Each row is followed by its class.
-373	158	182	-41	102	-14	155	33	44	51	108	33	145	162	55	146	17	-166	8	39	-208	15	55	148	-84	-35	-44	-124	193	29	36	-124	96	-199	101	88	66	-94	-127	-34	-106	-53	23	-235	-2
goba
-47	-136	-79	-11	17	-420	17	-187	-247	-205	-116	112	90	132	174	58	-87	83	-100	-71	161	-193	-58	342	-54	-75	348	-224	0	56	96	123	173	-220	-31	-350	-140	0	-70	230	-221	-217	-18	-366	85
Boru
9	-177	34	10	3	-257	-133	-90	-326	-303	-440	-119	4	118	19	-151	-186	118	-315	-7	-216	-141	-129	309	-141	18	142	-316	16	-232	-162	48	63	-153	-115	-259	-323	174	-205	49	-118	-2	-97	-184	59
goba
-138	48	238	128	165	-122	62	-128	24	-231	317	146	178	409	233	-10	116	-77	184	329	98	-351	90	-301	-32	-150	-49	39	-68	230	132	-244	144	-161	278	-449	-48	-6	108	132	-43	101	-72	-336	-93
zigo
83	79	57	-387	-16	96	-94	19	-94	172	327	58	-27	112	143	18	37	25	66	-81	-320	231	-88	-1	206	-154	-86	81	106	-23	56	-36	84	204	-143	511	-96	-103	-41	-90	192	-212	-113	98	5
lutun
-304	132	-125	120	191	-196	74	-136	-249	117	38	71	-31	328	132	90	-77	13	-25	-14	-140	-57	134	158	-6	-72	-176	3	48	103	51	-224	78	-110	209	-313	51	-49	-138	91	-42	-48	133	-268	142
fif
-4	54	-143	-315	63	109	95	-14	36	183	346	32	186	164	-208	69	233	42	91	14	-203	229	127	-140	93	-38	-115	258	119	86	-20	-46	87	186	17	205	-177	-166	-59	-42	53	-138	23	114	-25
fif
-199	5	-248	-84	83	87	135	-130	-137	157	-86	72	-41	30	-82	-16	-26	85	73	-63	-237	527	73	267	84	-252	45	89	6	-196	-180	-165	-55	185	-79	-239	55	70	-165	-136	192	-58	107	7	125
nodob
-263	218	106	107	93	-186	86	-155	-93	-70	15	113	84	277	18	24	-24	-47	93	88	-94	-159	118	-33	-18	-144	-111	9	102	99	40	-278	68	-149	199	-333	29	-24	-93	151	-112	-11	-4	-303	-14
fif
-57	-68	-42	-39	7	-347	14	-85	-270	-168	-186	32	140	198	-106	-22	-207	154	-178	105	-113	-181	-37	162	-135	-2	357	-237	-51	22	-62	-45	54	-119	26	-490	-315	47	-137	169	-129	9	-62	-234	6
nodob
-216	19	123	31	-41	61	44	-290	-283	-12	132	124	-132	508	-1	-1	-41	-155	211	-190	-317	-34	87	-60	63	-16	-449	77	108	123	117	190	-26	-125	-102	142	-317	120	-120	294	26	-35	171	-235	-85
Kuzuz
-225	116	-246	-20	77	127	181	-294	-110	96	-109	61	13	78	-161	-35	80	25	70	-57	-294	541	132	265	35	-229	-76	173	82	-224	-202	-110	6	157	-123	-139	-15	96	-152	-67	222	41	85	-66	29
Kuzuz
-432	214	119	15	98	-64	134	-129	-164	64	264	165	-174	381	-188	107	-28	-40	238	-62	-299	8	173	-155	126	-141	-273	44	149	-95	-176	-73	-64	-50	-96	-230	-174	65	-128	-23	-43	-40	125	-225	3
fif
-58	96	-170	17	-32	278	183	-324	34	194	297	179	122	73	-271	54	3	-56	-24	-115	81	-35	65	-17	13	-44	-386	205	1	-281	-119	-135	125	144	-152	-271	141	-249	16	-164	197	57	103	-39	-69
fif
-343	256	-78	100	121	-151	218	-287	-3	49	91	130	93	348	7	87	100	-59	-58	96	-106	-20	156	54	-44	8	-197	33	60	67	-23	-100	34	-210	174	-148	37	-93	-150	149	-165	50	145	-214	-6
nodob
-33	61	-170	-18	-22	118	99	-207	87	214	324	234	146	174	-228	191	109	-70	98	15	235	-130	64	-14	111	-96	-137	201	-5	-120	-18	0	118	128	-55	-330	37	-348	129	-81	64	22	84	-56	61
lutun
-31	-48	-89	-165	93	-327	74	-207	-327	-227	-204	109	145	247	-37	-104	-56	124	-247	73	-115	-27	18	215	-152	33	100	-195	90	-28	-20	-121	122	-158	-49	-608	-208	159	-210	206	-119	-154	154	-304	28
fif
-347	198	16	-6	162	-103	93	-94	-251	93	-5	98	-39	315	94	58	-127	-64	-64	20	-273	-58	96	121	1	-90	-140	-37	118	65	-2	-196	-14	-153	151	-188	0	-84	-175	37	-79	-71	89	-235	143
zigo
-84	31	-195	398	-25	-308	291	64	33	56	-213	267	110	508	-309	32	99	-37	-75	24	221	309	48	199	-108	104	-180	-283	-82	-3	-7	158	-68	-36	303	-176	-536	177	-101	126	-1	73	177	-279	60
ligar
-104	330	-72	127	50	-190	47	74	-38	195	-103	-32	-2	2	-79	-46	-30	257	-36	18	13	126	65	14	12	104	43	-161	-174	121	-13	-99	-55	107	181	-165	-27	35	-54	-14	49	59	74	-11	-3
fif
-529	157	42	-325	344	-18	81	16	-155	23	-156	-247	-149	-132	419	18	2	-45	-10	-122	4	442	81	251	-42	-32	201	-189	189	177	2	-182	-86	-190	-17	121	363	28	-170	-223	-196	-333	-41	-134	220
zigo
-308	-70	77	567	-176	-345	-132	-10	-191	18	-321	-102	9	38	59	-134	-146	104	126	-227	59	29	-110	403	253	-258	-33	-224	-63	-120	122	-33	90	-168	301	239	-87	290	-211	99	55	209	-242	-145	133
ligar
-22	88	170	42	-89	43	-77	-151	-36	134	359	219	-94	239	45	-52	-19	-113	10	-73	215	-215	-86	-249	170	-126	-270	153	-83	-121	60	-5	-19	-19	-93	-340	86	-337	114	-191	34	-52	-96	-107	-17
Vigi
-78	-16	145	-37	-218	112	-72	-61	-164	150	257	311	-163	290	-49	-60	97	16	316	-259	-20	202	-108	-32	354	-374	-410	157	160	-202	17	-19	143	104	-231	100	-174	-21	-57	-98	272	-286	-36	-212	-59
lutun
-103	364	-117	163	51	-226	68	-121	-18	182	90	164	5	148	-63	-61	-23	230	-6	-36	107	85	115	-39	89	112	-157	-39	-139	110	6	-102	30	99	231	-314	-114	-44	-51	49	-5	11	197	-154	-54
Boru
-59	-89	-125	-12	94	-302	91	-149	-401	-139	-271	59	189	208	-161	-48	-60	102	-280	111	-61	-182	50	197	-217	6	217	-152	68	84	-55	-95	114	-190	116	-593	-230	27	-155	148	-110	-132	73	-308	112
Zarot
-6	-102	-33	24	3	-314	121	-119	-459	-196	-302	81	68	48	-27	-138	-139	165	-252	-79	-40	-134	-1	245	-104	36	136	-283	58	-101	-101	-128	115	-137	-91	-586	-278	148	-194	114	-56	-273	20	-290	152
kun
-235	14	-125	-117	21	108	25	-107	-197	69	-128	-13	-104	-50	-9	-20	-75	18	104	-97	-308	384	24	310	120	-311	61	152	108	-251	-135	-151	34	110	-52	-95	120	25	-174	-177	172	22	55	-59	92
Taf
16	43	-32	-231	32	87	-62	5	-122	130	247	97	79	160	-116	26	128	50	55	71	-203	108	-42	-125	109	-120	-73	232	103	28	-16	-100	84	118	69	66	-53	-188	-9	-134	26	-159	-31	47	38
ligar
-14	83	-226	-109	150	-3	87	-186	-77	231	342	188	-38	-53	-67	81	-115	14	-163	-150	419	-198	201	19	35	69	-186	53	9	-48	41	19	29	55	-53	-606	131	-356	121	-120	-85	-85	244	-28	155
Taf
17	-59	-146	0	38	-348	100	-132	-163	-217	-158	116	258	232	18	29	-30	144	-215	224	-92	-166	-23	146	-153	22	261	-109	-6	85	-79	-98	111	-217	98	-366	-265	49	-91	281	-150	-5	-65	-211	20
kun
-191	99	-217	-52	71	66	174	-41	-201	172	-86	198	-83	8	-127	9	-86	43	69	-138	-293	485	152	315	111	-240	-7	29	102	-172	-120	-178	-70	219	-50	-407	-32	69	-158	-58	223	-51	229	-56	85
Taf
-215	208	32	57	33	-28	88	-229	-170	46	22	112	93	303	-10	69	24	-87	22	-3	-244	33	104	4	-30	-4	-87	150	95	111	77	-138	57	-96	190	57	69	-148	-112	69	27	-165	67	-215	-54
Vigi
-247	271	21	82	228	-118	56	117	-158	297	-26	49	-49	328	-154	6	-122	175	-51	64	-96	124	-66	21	-33	-99	-35	-206	-97	23	-37	-190	-66	1	200	-232	-104	-77	-200	-191	-112	-72	-7	-100	236
fif
-17	-39	34	54	-55	114	99	-173	13	137	157	236	-78	-9	-216	72	-90	-144	13	-237	228	-109	62	-78	31	90	-220	79	129	-215	-131	24	2	99	-97	-312	-124	-214	66	-192	-31	-74	80	-20	12
Taf
-244	100	-205	-23	23	141	136	-89	-154	107	-205	122	-49	77	-103	-11	7	19	122	-173	-354	650	120	368	122	-265	-12	50	113	-213	-153	-174	-36	227	-98	-182	-57	97	-197	-121	274	-62	96	-45	62
Kuzuz
3	-21	-110	0	0	129	56	-144	69	145	302	208	85	56	-173	135	-65	-65	-23	-89	327	-213	39	-65	-12	24	-171	175	34	-103	1	19	124	80	8	-412	44	-384	137	-150	-65	-24	63	-68	20
Zarot
17	385	4	149	-93	-81	115	-72	13	57	-214	200	13	212	-279	-129	5	74	-43	59	-219	-112	-45	-21	-101	325	-270	-111	-38	-10	-202	-27	-152	96	154	-20	-312	111	-19	76	102	189	149	-106	-149
Taf
-164	91	-186	-363	212	146	10	83	-51	274	208	22	153	214	-261	79	123	67	8	221	-360	215	81	-33	43	-102	-9	267	129	180	-49	-73	31	34	73	-187	-129	-211	-22	15	-35	-172	172	119	68
kun
-188	6	-278	-88	78	58	104	-171	-197	47	-176	57	-42	-19	8	-72	-37	44	7	-89	-304	538	81	314	114	-191	28	98	64	-166	-185	-298	-6	173	-55	-356	72	125	-184	-80	151	-109	160	-42	130
Vigi
-329	109	71	-2	85	-206	71	52	-150	-14	93	71	-21	195	198	35	28	-57	52	-36	-28	-59	93	-72	89	-79	-38	-32	53	184	65	-218	38	-129	156	-398	99	-85	-92	6	-215	-199	16	-257	110
Boru
54	-190	-154	223	51	-362	-96	129	-362	-61	-192	-149	52	-120	-226	-37	-35	342	-246	-39	33	-190	246	-65	-53	114	317	-139	-98	197	-252	26	-180	43	106	-851	-96	99	-116	257	-180	-90	131	-125	88
nodob
-255	-2	-148	-213	23	119	87	-15	-166	70	-175	103	-78	38	-137	47	-52	-41	83	-141	-312	558	48	328	28	-242	90	74	188	-230	-154	-66	-39	139	-104	-208	-2	0	-186	-214	113	-99	120	-77	53
Boru
-321	186	22	66	174	-71	69	-161	-50	26	-41	51	58	257	190	64	32	-71	51	46	-221	81	89	201	-2	-40	-161	-41	115	59	78	-142	73	-107	113	-225	17	31	-112	203	-43	50	104	-188	-5
Boru
3	-153	-62	-42	43	-375	16	-44	-297	-146	-105	10	145	175	-60	15	-132	144	-233	51	-54	-202	20	166	-151	24	325	-246	-1	58	-110	-13	60	-145	54	-474	-289	-38	-138	146	-223	-106	-39	-258	74
Kuzuz
-201	173	175	149	28	-46	-17	-105	-193	1	-74	88	-112	187	93	-10	-222	-88	-107	-171	-266	-188	78	41	-97	100	-289	-32	157	34	112	15	16	-178	99	-14	-20	-81	-131	121	-147	-80	147	-245	-111
nodob
-358	143	-11	106	177	-137	174	-1	-230	100	27	176	18	518	-132	59	5	-137	-88	112	-272	47	145	31	-74	-76	-354	-56	146	116	43	-83	-23	-183	174	-358	-240	-45	-179	215	-147	-49	175	-300	86
kun
-32	130	-275	-234	120	12	43	-162	-274	248	249	210	18	262	-246	46	225	70	32	32	-475	233	96	-73	190	-105	-309	284	146	-2	-180	-227	60	333	-27	-123	-263	-88	-137	19	192	-153	102	57	83
Boru
45	112	134	-61	-32	-49	27	144	54	-46	-62	12	-89	-131	197	-75	-44	-48	-128	-136	361	93	-81	28	35	345	-44	-299	-63	99	152	177	-75	25	22	33	-135	-44	108	-12	-122	-260	52	-3	43
fif
-155	111	-72	-75	59	138	79	-198	38	243	304	260	-65	111	-272	174	-12	-76	126	1	64	-129	81	-120	80	-136	-142	300	100	-180	-165	-57	-15	125	-11	-421	71	-331	62	-254	-15	51	117	3	46
zigo
114	188	-60	96	44	-398	-37	-139	30	-34	16	122	103	136	64	-28	-55	228	25	68	89	-192	28	-33	5	296	146	-159	-108	218	-53	-158	99	-24	175	-36	-182	76	105	243	-2	-36	19	-169	-79
Vigi
-215	426	-190	-27	59	-248	164	109	92	136	-19	30	169	23	-57	-4	-62	247	-70	86	43	192	126	78	-34	99	129	-164	-152	229	20	-190	10	42	270	-180	-9	-4	-48	6	39	51	71	-89	-59
Zarot
-228	45	-271	-75	60	-8	164	-151	-134	70	-93	52	20	-63	-91	-9	-88	59	-23	-127	-248	403	159	304	47	-126	138	100	57	-174	-150	-158	21	113	-19	-308	49	46	-173	-98	96	-44	174	-65	69
lutun
-344	180	198	335	180	-103	32	-130	-65	22	-245	197	163	270	-48	91	-134	-159	-98	394	-570	-365	-111	90	-55	-76	-138	-12	50	-198	-296	-400	-172	13	487	-745	-63	-125	-125	59	-171	337	-24	-71	36
ligar
-19	90	-127	-297	6	65	11	8	-108	177	207	86	69	201	-184	48	245	47	36	28	-320	162	37	-51	130	-142	-141	238	143	14	-51	39	88	130	-89	186	-141	-151	-55	-14	91	-134	14	44	16
zigo
-433	1	191	-193	131	-31	-70	242	-130	-174	-194	259	-150	513	-18	-48	-235	-275	-281	212	-290	-301	-304	225	-222	26	-404	-211	282	-178	111	-142	-72	-253	-66	-675	-130	87	-275	29	-286	-132	113	-387	102
lutun
-161	323	-4	16	81	-175	63	49	-82	105	-193	50	-6	-53	103	-92	-143	200	-13	0	137	107	34	135	4	83	69	-187	-73	211	175	-165	21	26	228	-288	-1	30	-63	79	-13	-108	101	-119	67
nodob
-43	86	-177	-55	86	50	82	-272	-134	198	297	267	-51	44	-194	58	-166	-19	-130	-60	195	-72	70	-90	51	22	-215	144	3	-222	-169	-171	72	151	-89	-640	2	-330	108	-266	1	-87	102	-32	148
kun
-214	192	-429	108	67	24	175	-231	-185	177	1	214	-1	-16	-73	4	141	125	25	-80	-111	540	163	273	162	-119	56	250	-20	-53	-96	-236	75	219	-40	-685	121	10	-37	-37	228	-215	264	-115	112
Boru
77	-102	-31	35	-17	-350	41	-88	-355	-188	-143	204	24	159	-48	-38	-176	78	-239	-16	5	-214	-23	116	-111	40	135	-196	-6	4	-23	5	24	-111	18	-604	-340	-29	-102	184	-149	-235	36	-267	58
nodob
110	-23	-51	-136	-127	320	74	-42	-88	155	253	20	115	323	-189	-81	262	28	233	-30	-366	273	25	-173	241	-205	-364	277	108	-63	30	23	123	133	-227	596	-391	74	-34	-5	286	-133	-62	121	-8
Boru
84	-57	-201	-212	-30	185	145	-177	-30	117	356	254	-8	119	-182	66	-12	-129	-88	-122	267	-80	35	-167	-44	161	-316	200	-12	-31	26	71	26	64	-189	-304	23	-307	110	-128	-4	-201	217	-69	11
goba
-24	1	-90	-336	8	162	-29	47	-157	180	208	124	-18	240	-75	27	150	51	131	-7	-254	266	-56	-113	162	-142	-171	235	135	67	9	-66	53	118	-83	216	-138	-94	-71	-120	111	-201	10	56	66
Zarot
-317	159	48	100	159	-158	57	-81	-187	68	70	129	-20	383	21	69	-28	-72	-5	97	-209	-115	64	70	9	-118	-162	-26	67	81	12	-103	0	-177	189	-264	-77	-94	-131	111	-104	-28	93	-259	94
kun
-174	164	-117	-33	112	-191	23	205	-6	79	-156	14	-112	47	93	-80	-77	199	-48	-92	127	228	-49	251	83	132	4	-376	-141	45	-5	-20	-58	82	123	-305	-153	112	-116	-58	-93	-52	200	-83	117
lutun
-304	169	130	118	85	-21	53	-170	-163	15	-50	70	32	272	68	65	-30	-132	54	6	-314	-98	48	127	4	-99	-167	13	132	40	36	-129	29	-137	151	-41	34	-23	-153	134	-48	-29	53	-214	72
Vigi
-241	71	-282	-60	62	27	132	-166	-165	110	-134	66	-3	24	-139	-16	-61	51	34	-103	-290	454	135	319	86	-221	18	105	55	-168	-156	-170	11	156	-36	-317	-11	53	-185	-59	157	21	137	-52	96
Kuzuz
-214	164	10	92	220	76	117	-480	130	-71	-71	-78	221	398	81	19	178	-145	29	152	-312	-110	168	39	-172	75	-216	208	110	200	105	158	101	-227	25	183	-218	114	-14	458	-80	78	105	-122	-189
lutun
-108	-15	-151	-69	70	141	-31	-211	-153	164	221	208	-91	153	-71	68	-88	-43	18	-74	275	-81	-9	-56	100	-130	-207	194	15	-160	6	-140	40	88	-114	-632	150	-327	90	-280	-39	-79	50	-68	162
Vigi
-125	19	17	129	-42	247	244	-64	-113	116	-174	202	-137	-16	-120	39	-51	-132	228	-203	-115	333	61	134	67	-319	-31	-14	118	-263	-88	-150	-121	251	-160	-180	-21	61	-37	-269	136	-85	-46	22	148
goba
-136	-32	-287	-60	115	190	113	-187	-267	137	-211	99	-139	126	-105	51	-125	23	92	-154	-505	387	35	353	13	-191	-43	189	89	-191	-212	-101	-43	209	-60	10	-72	95	-215	-32	276	-84	131	10	184
nodob
-131	-126	-188	93	91	-324	-21	-75	-449	-124	-336	72	-43	157	-77	-49	-226	170	-244	8	-86	-26	-11	396	-120	-93	219	-257	-52	-169	-147	-105	45	-85	26	-691	-198	57	-202	6	-10	-95	57	-294	168
lutun
-48	162	-133	-313	-21	103	-33	-115	-95	181	142	72	116	191	-109	75	186	111	165	-59	-373	381	-29	80	139	-89	34	234	101	3	-7	0	187	187	-97	401	-106	-183	-26	-68	169	-172	-61	50	-55
fif
-291	171	139	139	87	-90	74	-92	-171	-5	66	150	-95	203	184	8	-128	-91	21	-147	-116	-108	82	46	-7	16	-263	-43	169	70	118	-153	32	-127	152	-199	52	-7	-98	83	-140	-137	86	-277	17
nodob
189	-104	163	-19	-140	-9	-119	217	-95	100	236	124	63	-50	100	64	19	-4	271	-128	84	-61	-51	-71	231	-162	-110	93	209	3	216	-99	256	176	84	202	-223	-224	146	-67	30	-158	-238	-46	80
Zarot
-362	197	-57	130	224	-189	98	-127	-218	104	125	21	-18	217	31	48	-145	35	-70	-12	-74	-120	200	51	-33	-5	-109	-34	53	193	54	-177	-5	-201	256	-375	72	-92	-137	142	-213	-68	174	-265	72
Vigi
-254	271	-20	102	137	-107	126	-288	-228	39	70	130	-23	272	140	7	-70	-65	-85	25	-202	-110	76	97	-43	-36	-348	51	87	45	11	-186	65	-137	169	-131	23	-50	-104	160	1	-54	61	-263	54
Boru
180	-221	24	-90	-74	18	197	67	-384	-189	26	298	-102	425	-232	-153	-129	38	-264	-26	19	-328	29	-68	-254	-25	-269	-206	93	6	193	402	-71	-290	-489	-620	-611	179	-31	324	-93	-262	208	-268	-62
Kuzuz
61	-69	-219	126	-48	-312	60	-190	-346	-147	-266	182	255	216	-270	15	-175	143	-290	89	-235	-415	-25	272	-293	48	95	-37	43	-63	-157	-113	162	-70	130	-508	-286	-44	-155	216	-47	5	-16	-344	44
nodob
57	66	-157	-273	-70	184	83	7	76	185	211	80	234	234	-326	114	437	64	218	45	-283	322	83	-80	113	-126	-62	287	169	62	-99	58	90	172	-76	479	-132	-107	-26	4	194	-88	14	77	-88
Vigi
-25	4	-132	-33	-24	211	90	-235	81	155	304	236	42	131	-166	156	32	-67	52	-87	252	-77	56	-14	81	18	-196	150	43	-141	-55	9	92	113	-113	-303	-15	-265	96	-97	65	-15	128	-6	0
lutun
-80	119	-75	-240	29	52	59	15	-49	201	329	125	117	257	-175	116	268	49	167	83	-215	192	56	-109	119	-184	-86	240	129	118	65	-9	63	95	59	226	-73	-176	-28	-3	54	-130	-28	65	-25
fif
-30	331	-131	10	-98	-290	322	224	-17	56	1	81	-46	-18	-75	-107	121	258	37	-104	279	-13	177	-159	-38	286	-63	-194	-9	295	80	-111	-45	-98	-60	-189	-89	210	-8	135	2	-155	130	-211	-52
nodob
-369	251	34	24	178	-58	90	-130	-220	113	191	144	-160	257	133	72	-70	-5	65	-98	-15	-92	66	-5	74	-6	-332	36	133	67	98	-233	49	-156	79	-382	133	-92	-153	-16	-146	-217	194	-284	123
Kuzuz
-157	283	-21	-54	59	-114	288	-137	-40	51	70	314	78	278	52	56	83	-82	48	-49	-226	-73	95	73	-95	138	-337	62	167	101	129	-104	88	-50	107	-117	-207	-62	-127	148	-19	-98	190	-237	-73
fif
-283	75	-47	217	82	-164	6	-249	-76	-13	-40	124	105	186	117	74	-27	-59	173	-26	13	-36	165	167	109	-67	-28	-24	-7	134	53	-270	100	-38	192	-357	104	-46	-72	215	-20	3	91	-252	71
kun
-261	137	-148	-46	83	-14	110	-127	-127	219	-73	-38	9	51	-200	8	84	64	120	75	-214	381	197	107	165	-367	244	169	42	-105	-167	-139	-48	33	34	-122	166	-30	-93	-145	109	76	47	29	156
zigo
-16	-48	-106	60	140	-2	91	-66	17	166	467	17	58	-28	-122	188	127	-112	-254	15	389	-241	94	-29	-64	69	-60	69	-113	-32	35	285	-26	-96	26	-343	210	-411	105	-52	5	-89	157	-53	-5
ligar
